Below is a small trained network, with its code and all its weights. Each question gives an input and a class and asks what happens when units are switched off, that is, made to give their printed mean instead of their output.

import numpy as np


def w(rows, s, z=0):
    codes = np.array(rows[::2]) - 128.0
    scale = np.full(codes.shape[1], s)
    scale[-1] = z or s
    return codes * scale


def f(y):
    return np.maximum(y, 0)


def log_softmax(a):
    a = a - a.max(-1, keepdims=True)
    return a - np.log(np.exp(a).sum(-1, keepdims=True))


def net(x, mask):
    res = np.array(x, float).reshape(1, 8) / 4 @ E
    y = f(res @ A[0][:, :-1].T + A[0][:, -1])
    res = res + np.where(mask, y, B[0][:, -1]) @ B[0][:, :-1]
    return log_softmax(res[-1] @ U[:, :-1].T + U[:, -1])


A, B = {}, {}
E = w([
[117,147,222,104,132,111,118],'x0',
[148,63,135,111,136,129,148],'x1',
[134,131,94,85,154,112,224],'x2',
[133,148,87,124,119,100,89],'x3',
[151,86,142,224,108,186,124],'x4',
[129,192,189,195,94,117,168],'x5',
[135,100,254,88,175,85,179],'x6',
[138,19,120,181,152,188,93],'x7',
],0.0079)
A[0] = w([
[120,147,214,111,130,100,164,216],'N0',
[162,164,110,153,200,95,112,65],'N1',
[121,210,100,91,105,117,124,111],'N2',
[137,143,203,87,140,117,129,33],'N3',
[115,106,115,186,119,142,81,79],'N4',
[121,140,147,124,147,127,130,60],'N5',
[131,113,110,212,124,178,28,184],'N6',
[117,173,109,116,128,121,123,86],'N7',
[132,131,196,76,127,113,121,113],'N8',
[141,151,112,140,138,120,140,120],'N9',
[113,138,126,172,175,135,143,250],'N10',
[148,158,165,151,132,142,172,111],'N11',
[147,67,79,75,162,130,115,146],'N12',
[107,128,212,64,100,126,136,11],'N13',
[119,251,87,78,122,93,116,171],'N14',
[135,158,196,169,129,113,201,121],'N15',
[98,68,71,56,131,115,141,186],'N16',
[135,146,221,66,150,108,119,138],'N17',
],0.015,0.0018)
B[0] = w([
[120,127,181,200,163,141,141,210],'N0',
[119,159,117,138,121,147,122,143],'N1',
[107,208,95,117,121,115,107,191],'N2',
[128,139,139,164,165,169,111,183],'N3',
[134,82,139,122,107,106,86,192],'N4',
[154,138,135,150,117,123,126,142],'N5',
[109,71,140,92,94,127,34,250],'N6',
[144,168,110,128,111,123,116,159],'N7',
[123,130,131,174,174,134,98,182],'N8',
[121,146,137,105,134,111,113,146],'N9',
[116,117,155,107,120,120,130,156],'N10',
[127,119,160,111,98,120,188,168],'N11',
[168,71,93,87,155,135,173,195],'N12',
[146,141,151,178,170,131,97,186],'N13',
[115,252,74,125,114,109,98,225],'N14',
[96,129,176,124,87,123,223,201],'N15',
[167,99,99,101,168,138,190,196],'N16',
[149,128,131,216,172,149,98,206],'N17',
],0.026,0.014)
U = w([
[130,237,33,107,110,81,128,244],'0',
[83,108,209,139,46,124,254,23],'1',
[140,132,199,251,211,184,139,77],'2',
[240,79,38,59,195,158,224,89],'3',
[118,39,152,96,49,127,39,254],'4',
],0.0066,0.0015)

Each question gives the input, the list of numbers given to net, and the class t.
The units are the neurons (one row each of A and B). Each row of codes is followed by its name. A weight is (code - 128) times the scale printed after its matrix; where a second scale follows, it is the last column's (A, B and U).
mask holds one flag per neuron, in row order. A switched-off neuron (its flag False) gives its mean, the last column of its row in B, instead of its output. The means were averaged over made-up inputs and are rounded, as every weight is.
A unit's drop is (log p(t) with every unit on - log p(t) with that unit switched off) / (log p(t) with every unit on - log p(t) with every unit switched off).
The circuit of an input: a set's keep is (log p(t) with only the set's units on - log p(t) with every unit switched off) / (log p(t) with every unit on - log p(t) with every unit switched off). Starting from the 12 units with the biggest drops (on a tie, the unit counted first), units are removed one at a time, each time the one whose removal leaves the highest keep (on an exact tie, the one counted first), for as long as the keep stays at least 0.8.
circuit, biggest first: the units of the circuit, biggest drop first
unit that matters most: the unit with the biggest drop
top k neurons: the k neurons with the biggest drops, biggest first
drop of u: that unit's drop, to one decimal
input [3,5,7,1,5,-6,4,0], class 3: circuit, biggest first : N12
input [-3,0,5,6,0,-5,-8,0], class 3: top 2 neurons : N16; N12
input [-5,-8,6,-8,4,0,2,-7], class 1: top 3 neurons : N15; N11; N0
input [-4,-7,-5,6,-7,-3,7,0], class 0: top 2 neurons : N14; N2
input [5,-8,7,7,4,-3,2,5], class 3: circuit, biggest first : N6; N14; N0; N17
input [6,6,-3,-3,5,-8,-4,-8], class 3: top 2 neurons : N0; N6
input [-7,2,6,-7,-2,4,-8,8], class 4: top 2 neurons : N6; N4
input [6,3,-5,6,-6,8,-3,1], class 0: top 2 neurons : N14; N2
input [-2,-1,1,-5,2,7,3,0], class 1: top 2 neurons : N15; N11
input [-8,-3,0,1,-7,7,-7,7], class 4: drop of N6 : 0.4
input [-7,5,-6,0,8,5,7,1], class 4: drop of N4 : 0.1
input [5,-8,8,2,3,4,2,7], class 1: drop of N4 : 0.0
input [-1,6,-3,-8,-3,6,-3,-2], class 1: drop of N15 : 0.1
input [-5,-5,-8,5,-5,6,2,3], class 4: unit that matters most : N6
